Here is a tiny trained network, its code and every weight. The questions are about switching its units off for an input and a class, where a switched-off unit gives its printed mean instead of its output.

import numpy as np


def w(rows, s, z=0):
    codes = np.array(rows[::2]) - 128.0
    scale = np.full(codes.shape[1], s)
    scale[-1] = z or s
    return codes * scale


def norm(h):
    return h / np.sqrt((h * h).mean(-1, keepdims=True) + 1e-5)


def f(y):
    return y / 2 * (1 + np.tanh(0.7978845608 * (y + 0.044715 * y**3)))


def log_softmax(a):
    a = a - a.max(-1, keepdims=True)
    return a - np.log(np.exp(a).sum(-1, keepdims=True))


def net(x, mask):
    res = np.array(x, float).reshape(1, 8) / 4 @ E
    u = 0
    for l in range(2):
        y = f(norm(res) @ A[l][:, :-1].T + A[l][:, -1])
        res = res + np.where(mask[u : u + 16], y, B[l][:, -1]) @ B[l][:, :-1]
        u += 16
    return log_softmax(norm(res)[-1] @ U[:, :-1].T + U[:, -1])


A, B = {}, {}
E = w([
[133,120,121,105,136,129,255,115,118,94],'x0',
[112,136,112,145,126,130,138,58,180,111],'x1',
[146,215,91,72,89,123,107,118,85,124],'x2',
[119,138,157,137,196,125,141,154,170,230],'x3',
[139,76,156,47,121,125,119,134,198,129],'x4',
[141,101,149,70,166,126,106,159,69,115],'x5',
[166,66,113,111,51,133,171,123,75,197],'x6',
[134,121,162,122,132,126,155,233,136,136],'x7',
],0.0039)
A[0] = w([
[101,150,110,200,127,127,38,88,162,120,28],'0.n0',
[137,182,122,207,133,157,48,88,158,134,43],'0.n1',
[123,147,114,18,77,134,91,132,148,48,28],'0.n2',
[139,194,126,123,125,129,163,189,140,250,7],'0.n3',
[121,70,122,93,68,113,116,32,47,189,31],'0.n4',
[130,44,123,169,130,116,192,148,180,129,64],'0.n5',
[103,27,140,161,105,116,191,167,163,136,45],'0.n6',
[128,33,129,169,104,133,186,181,180,135,43],'0.n7',
[116,35,134,169,106,124,185,174,173,135,48],'0.n8',
[115,173,129,209,107,114,175,149,3,34,12],'0.n9',
[131,177,129,151,214,121,182,61,219,80,5],'0.n10',
[129,141,126,115,87,129,77,138,71,134,61],'0.n11',
[128,86,160,99,188,129,25,249,99,127,6],'0.n12',
[130,153,142,36,70,109,94,124,140,51,42],'0.n13',
[124,173,127,215,108,126,28,92,168,117,22],'0.n14',
[130,190,132,117,121,91,179,197,121,231,41],'0.n15',
],0.0062,0.0031)
B[0] = w([
[142,199,111,163,94,78,123,99,150,145,191],'0.n0',
[135,178,166,171,125,100,91,98,147,118,195],'0.n1',
[161,110,108,81,116,115,100,151,195,86,189],'0.n2',
[87,153,117,117,52,162,160,202,139,154,188],'0.n3',
[182,89,84,168,146,195,102,89,170,202,203],'0.n4',
[146,166,168,103,154,148,157,102,138,135,200],'0.n5',
[174,179,160,90,136,131,159,92,126,139,207],'0.n6',
[183,154,191,105,128,146,146,108,111,131,207],'0.n7',
[176,161,168,93,126,129,161,101,117,135,202],'0.n8',
[182,166,60,175,163,159,161,163,98,53,237],'0.n9',
[40,114,129,154,193,149,175,110,204,129,230],'0.n10',
[82,108,150,139,155,123,205,103,158,129,149],'0.n11',
[113,173,84,102,245,102,66,151,116,209,252],'0.n12',
[158,106,120,82,120,140,100,150,188,87,183],'0.n13',
[160,191,154,173,96,96,82,102,149,134,207],'0.n14',
[114,161,146,143,83,219,110,181,160,145,200],'0.n15',
],0.013,0.003)
A[1] = w([
[94,142,145,167,82,39,104,97,96,116,34],'1.n0',
[149,137,146,151,143,150,106,152,160,135,122],'1.n1',
[1,79,165,147,148,96,190,108,123,104,17],'1.n2',
[76,98,140,105,170,77,84,170,58,165,10],'1.n3',
[69,106,138,98,166,61,90,174,47,164,19],'1.n4',
[129,64,135,146,99,110,126,97,97,144,70],'1.n5',
[117,6,115,149,71,114,121,63,66,176,3],'1.n6',
[128,98,106,160,111,107,167,139,43,63,20],'1.n7',
[88,133,175,191,84,36,80,95,90,97,35],'1.n8',
[61,105,154,124,6,135,151,205,58,144,40],'1.n9',
[127,104,93,149,109,102,157,136,11,34,44],'1.n10',
[138,92,242,94,87,72,183,90,47,127,43],'1.n11',
[118,95,138,151,124,113,129,145,108,129,77],'1.n12',
[21,106,150,135,144,102,179,102,124,113,38],'1.n13',
[107,28,135,48,64,54,92,141,116,50,23],'1.n14',
[139,116,160,155,85,95,157,149,128,96,93],'1.n15',
],0.0096,0.0016)
B[1] = w([
[115,173,106,143,86,60,132,94,132,114,202],'1.n0',
[61,91,106,81,81,72,187,81,43,89,247],'1.n1',
[41,74,146,151,168,140,180,132,176,108,192],'1.n2',
[100,115,122,103,171,73,122,162,71,156,222],'1.n3',
[94,99,129,107,191,93,98,148,67,187,225],'1.n4',
[135,135,65,111,141,158,143,101,156,172,87],'1.n5',
[153,31,105,172,96,125,116,63,112,174,154],'1.n6',
[144,149,105,159,171,152,133,137,85,74,167],'1.n7',
[95,193,126,163,72,81,84,87,116,115,248],'1.n8',
[77,123,114,124,29,185,142,194,135,139,215],'1.n9',
[142,129,93,187,178,149,155,163,55,77,213],'1.n10',
[195,178,195,69,132,126,157,75,115,127,253],'1.n11',
[173,251,5,64,185,183,172,99,251,180,68],'1.n12',
[95,84,147,173,159,143,143,147,179,140,171],'1.n13',
[155,88,116,55,101,107,72,152,193,76,203],'1.n14',
[149,189,72,97,223,192,95,93,164,179,120],'1.n15',
],0.015,0.0022)
U = w([
[69,158,121,120,2,208,152,230,108,184,79],'0',
[214,187,245,58,146,158,208,69,102,158,181],'1',
[173,143,46,209,190,175,166,162,38,31,164],'2',
[15,85,177,178,212,137,204,113,218,102,54],'3',
[180,13,59,174,82,166,113,41,126,201,2],'4',
[73,119,117,74,230,55,64,192,37,220,249],'5',
[87,237,121,212,52,26,60,52,151,114,216],'6',
[162,62,95,30,108,97,52,153,211,46,67],'7',
],0.0081,0.00064)

Each question gives the input, the list of numbers given to net, and the class t.
The units are the neurons (one row each of A and B). Each row of codes is followed by its name. A weight is (code - 128) times the scale printed after its matrix; where a second scale follows, it is the last column's (A, B and U).
mask holds one flag per neuron, layer by layer. A switched-off neuron (its flag False) gives its mean, the last column of its row in B, instead of its output. The means were averaged over made-up inputs and are rounded, as every weight is.
A unit's drop is (log p(t) with every unit on - log p(t) with that unit switched off) / (log p(t) with every unit on - log p(t) with every unit switched off).
The circuit of an input: a set's keep is (log p(t) with only the set's units on - log p(t) with every unit switched off) / (log p(t) with every unit on - log p(t) with every unit switched off). Starting from the 12 units with the biggest drops (on a tie, the unit counted first), units are removed one at a time, each time the one whose removal leaves the highest keep (on an exact tie, the one counted first), for as long as the keep stays at least 0.8.
circuit, biggest first: the units of the circuit, biggest drop first
k most important neurons: the k neurons with the biggest drops, biggest first
top k neurons in layer l: the k neurons of layer l with the biggest drops, biggest first
drop of u: that unit's drop, to one decimal
input [1,-5,7,8,3,5,2,4], class 0: 3 most important neurons : 0.n3, 0.n15, 1.n9
input [1,6,3,-5,0,2,1,6], class 7: circuit, biggest first : 0.n2
input [4,6,8,7,-2,0,-5,5], class 0: 3 most important neurons : 0.n3, 0.n15, 1.n9
input [8,8,7,-7,1,0,2,-6], class 7: circuit, biggest first : 0.n2, 0.n13
input [4,-4,5,1,-5,-4,1,0], class 2: 3 most important neurons : 0.n9, 1.n10, 1.n7
input [-2,-3,-5,-4,8,2,1,-1], class 1: top 3 neurons in layer 0 : 0.n6, 0.n7, 0.n8
input [5,-1,4,0,1,3,-8,1], class 7: 4 most important neurons : 0.n2, 0.n13, 1.n14, 0.n11
input [-3,-6,-3,6,4,0,7,5], class 0: top 2 neurons in layer 1 : 1.n9, 1.n11
input [1,5,6,6,5,-3,-7,-5], class 3: top 2 neurons in layer 1 : 1.n2, 1.n13
input [-3,-8,-4,-2,0,-4,3,8], class 1: 2 most important neurons : 0.n7, 0.n8
input [-6,6,-1,-8,2,6,-6,5], class 7: top 2 neurons in layer 0 : 0.n2, 0.n13
input [2,1,-7,3,6,3,-8,6], class 5: 2 most important neurons : 0.n12, 0.n11
input [1,3,-1,-4,-7,-4,-2,1], class 2: 3 most important neurons : 0.n9, 1.n10, 1.n7
input [-2,-6,2,6,3,0,7,-8], class 4: top neuron in layer 1 : 1.n6
input [8,-2,5,-6,8,3,7,-5], class 7: 2 most important neurons : 0.n2, 1.n14
input [8,-8,-1,2,0,2,-7,2], class 5: top 2 neurons in layer 0 : 0.n12, 0.n11
input [-4,-6,7,5,2,-1,6,-4], class 0: top 2 neurons in layer 0 : 0.n3, 0.n15
input [3,-5,-1,-3,-2,-5,-4,1], class 2: drop of 0.n9 : 1.4
input [0,5,2,5,-4,-3,4,4], class 0: drop of 1.n11 : 0.0
input [-1,-4,0,-4,0,-4,8,-1], class 4: drop of 0.n4 : 0.2
input [0,0,-5,5,6,-2,1,-7], class 1: top neuron in layer 1 : 1.n11
